Below are the code and all the weights of a small trained network. Each question names an input and a class and asks about switching units off, where a switched-off unit gives its printed mean instead of its output.

import numpy as np


def w(rows, s, z=0):
    codes = np.array(rows[::2]) - 128.0
    scale = np.full(codes.shape[1], s)
    scale[-1] = z or s
    return codes * scale


def f(y):
    return np.maximum(y, 0)


def log_softmax(a):
    a = a - a.max(-1, keepdims=True)
    return a - np.log(np.exp(a).sum(-1, keepdims=True))


def net(x, mask):
    res = np.array(x, float).reshape(1, 8) / 4 @ E
    y = f(res @ A[0][:, :-1].T + A[0][:, -1])
    res = res + np.where(mask, y, B[0][:, -1]) @ B[0][:, :-1]
    return log_softmax(res[-1] @ U[:, :-1].T + U[:, -1])


A, B = {}, {}
E = w([
[128,49,46,216],'x0',
[8,74,193,136],'x1',
[126,130,126,128],'x2',
[129,127,129,128],'x3',
[128,127,128,128],'x4',
[126,52,63,22],'x5',
[127,128,127,127],'x6',
[128,129,128,128],'x7',
],0.011)
A[0] = w([
[128,108,113,153,81],'neuron 1',
[121,135,109,143,95],'neuron 2',
[8,44,177,143,102],'neuron 3',
[112,44,82,209,76],'neuron 4',
[106,67,61,188,67],'neuron 5',
[248,152,58,137,78],'neuron 6',
[116,64,81,63,115],'neuron 7',
[144,88,95,175,57],'neuron 8',
[66,110,135,140,73],'neuron 9',
[68,105,137,141,77],'neuron 10',
[130,167,163,200,94],'neuron 11',
[129,111,97,79,54],'neuron 12',
[128,88,117,86,74],'neuron 13',
[213,131,117,124,59],'neuron 14',
[124,104,117,156,87],'neuron 15',
[39,83,154,141,83],'neuron 16',
[81,119,131,137,76],'neuron 17',
[134,64,88,206,41],'neuron 18',
[145,137,138,110,104],'neuron 19',
[122,43,57,27,90],'neuron 20',
[130,138,90,118,78],'neuron 21',
[126,172,159,212,125],'neuron 22',
[118,109,142,130,55],'neuron 23',
[146,135,150,226,119],'neuron 24',
[133,147,182,80,23],'neuron 25',
[132,67,126,77,70],'neuron 26',
[117,157,128,159,58],'neuron 27',
[153,90,154,119,159],'neuron 28',
[149,116,156,108,66],'neuron 29',
[144,150,97,127,74],'neuron 30',
[148,98,112,157,71],'neuron 31',
[81,112,135,137,84],'neuron 32',
[136,126,143,139,75],'neuron 33',
[127,90,106,91,109],'neuron 34',
[180,149,94,136,74],'neuron 35',
[128,195,221,18,1],'neuron 36',
[108,94,149,139,129],'neuron 37',
[205,141,101,145,72],'neuron 38',
[135,165,174,213,118],'neuron 39',
],0.016,0.006)
B[0] = w([
[116,131,126,101,149],'neuron 1',
[134,126,131,111,137],'neuron 2',
[114,36,134,209,252],'neuron 3',
[75,138,134,29,221],'neuron 4',
[82,153,154,49,209],'neuron 5',
[92,34,141,213,244],'neuron 6',
[184,188,123,151,216],'neuron 7',
[99,144,130,75,175],'neuron 8',
[118,92,129,154,170],'neuron 9',
[115,94,131,157,172],'neuron 10',
[183,172,114,148,189],'neuron 11',
[166,145,129,142,166],'neuron 12',
[166,146,126,127,168],'neuron 13',
[115,46,111,146,182],'neuron 14',
[115,129,134,99,151],'neuron 15',
[103,77,123,186,205],'neuron 16',
[124,102,139,146,156],'neuron 17',
[85,150,136,46,200],'neuron 18',
[95,131,115,127,143],'neuron 19',
[214,213,121,167,252],'neuron 20',
[164,92,121,117,145],'neuron 21',
[195,179,113,153,202],'neuron 22',
[116,132,126,147,135],'neuron 23',
[177,210,121,148,200],'neuron 24',
[102,132,139,69,165],'neuron 25',
[162,159,97,127,180],'neuron 26',
[168,135,138,119,146],'neuron 27',
[130,137,124,138,147],'neuron 28',
[111,144,124,123,137],'neuron 29',
[125,108,139,144,150],'neuron 30',
[110,135,138,98,156],'neuron 31',
[119,100,125,149,161],'neuron 32',
[126,137,118,130,131],'neuron 33',
[155,169,141,147,174],'neuron 34',
[93,101,135,174,177],'neuron 35',
[56,136,149,2,225],'neuron 36',
[115,109,120,150,161],'neuron 37',
[97,74,140,169,190],'neuron 38',
[195,179,103,153,203],'neuron 39',
],0.042,0.017)
U = w([
[255,121,207,164,251],'0',
[184,32,219,185,32],'1',
[172,94,230,90,79],'2',
],0.0077,0.0019)

Each question gives the input, the list of numbers given to net, and the class t.
The units are the neurons (one row each of A and B). Each row of codes is followed by its name. A weight is (code - 128) times the scale printed after its matrix; where a second scale follows, it is the last column's (A, B and U).
mask holds one flag per neuron, in row order. A switched-off neuron (its flag False) gives its mean, the last column of its row in B, instead of its output. The means were averaged over made-up inputs and are rounded, as every weight is.
A unit's drop is (log p(t) with every unit on - log p(t) with that unit switched off) / (log p(t) with every unit on - log p(t) with every unit switched off).
The circuit of an input: a set's keep is (log p(t) with only the set's units on - log p(t) with every unit switched off) / (log p(t) with every unit on - log p(t) with every unit switched off). Starting from the 12 units with the biggest drops (on a tie, the unit counted first), units are removed one at a time, each time the one whose removal leaves the highest keep (on an exact tie, the one counted first), for as long as the keep stays at least 0.8.
circuit, biggest first: the units of the circuit, biggest drop first
unit that matters most: the unit with the biggest drop
top k neurons: the k neurons with the biggest drops, biggest first
drop when u is switched off: that unit's drop, to one decimal
input [-8,2,-8,-7,-7,-5,8,5], class 2: circuit, biggest first : neuron 36
input [-8,8,2,-8,-5,-7,0,-7], class 1: top 3 neurons : neuron 3; neuron 16; neuron 20
input [2,6,5,-8,5,6,2,-2], class 0: top 3 neurons : neuron 20; neuron 7; neuron 6
input [6,4,5,2,2,7,7,3], class 0: top 2 neurons : neuron 20; neuron 7
input [-6,8,-6,0,-8,8,-4,2], class 0: top 2 neurons : neuron 20; neuron 7
input [7,6,-3,-7,0,-5,6,-2], class 2: top 3 neurons : neuron 4; neuron 18; neuron 5
input [-1,-6,2,-1,6,5,-7,-1], class 1: top 2 neurons : neuron 6; neuron 14
input [-3,0,8,-3,-6,-2,-5,3], class 2: top 2 neurons : neuron 20; neuron 7
input [-1,1,0,-8,-5,0,-8,-7], class 1: top 2 neurons : neuron 20; neuron 36
input [6,5,-1,0,-3,-2,1,-3], class 2: top 4 neurons : neuron 4; neuron 6; neuron 5; neuron 18
input [-2,2,-4,4,-4,1,1,-2], class 1: top 4 neurons : neuron 4; neuron 5; neuron 18; neuron 20
input [7,2,4,-3,1,7,7,0], class 0: top 3 neurons : neuron 20; neuron 7; neuron 36
input [7,-3,2,1,6,5,-1,3], class 2: top 2 neurons : neuron 4; neuron 5
input [4,-8,2,-7,7,6,2,-7], class 1: unit that matters most : neuron 6
input [0,-4,8,-6,-3,-3,7,-8], class 1: drop when neuron 38 is switched off : 0.1
input [-7,0,2,6,-6,3,-4,5], class 2: drop when neuron 5 is switched off : 0.0
input [-8,2,-8,-5,-6,6,2,-1], class 2: drop when neuron 36 is switched off : 6.1
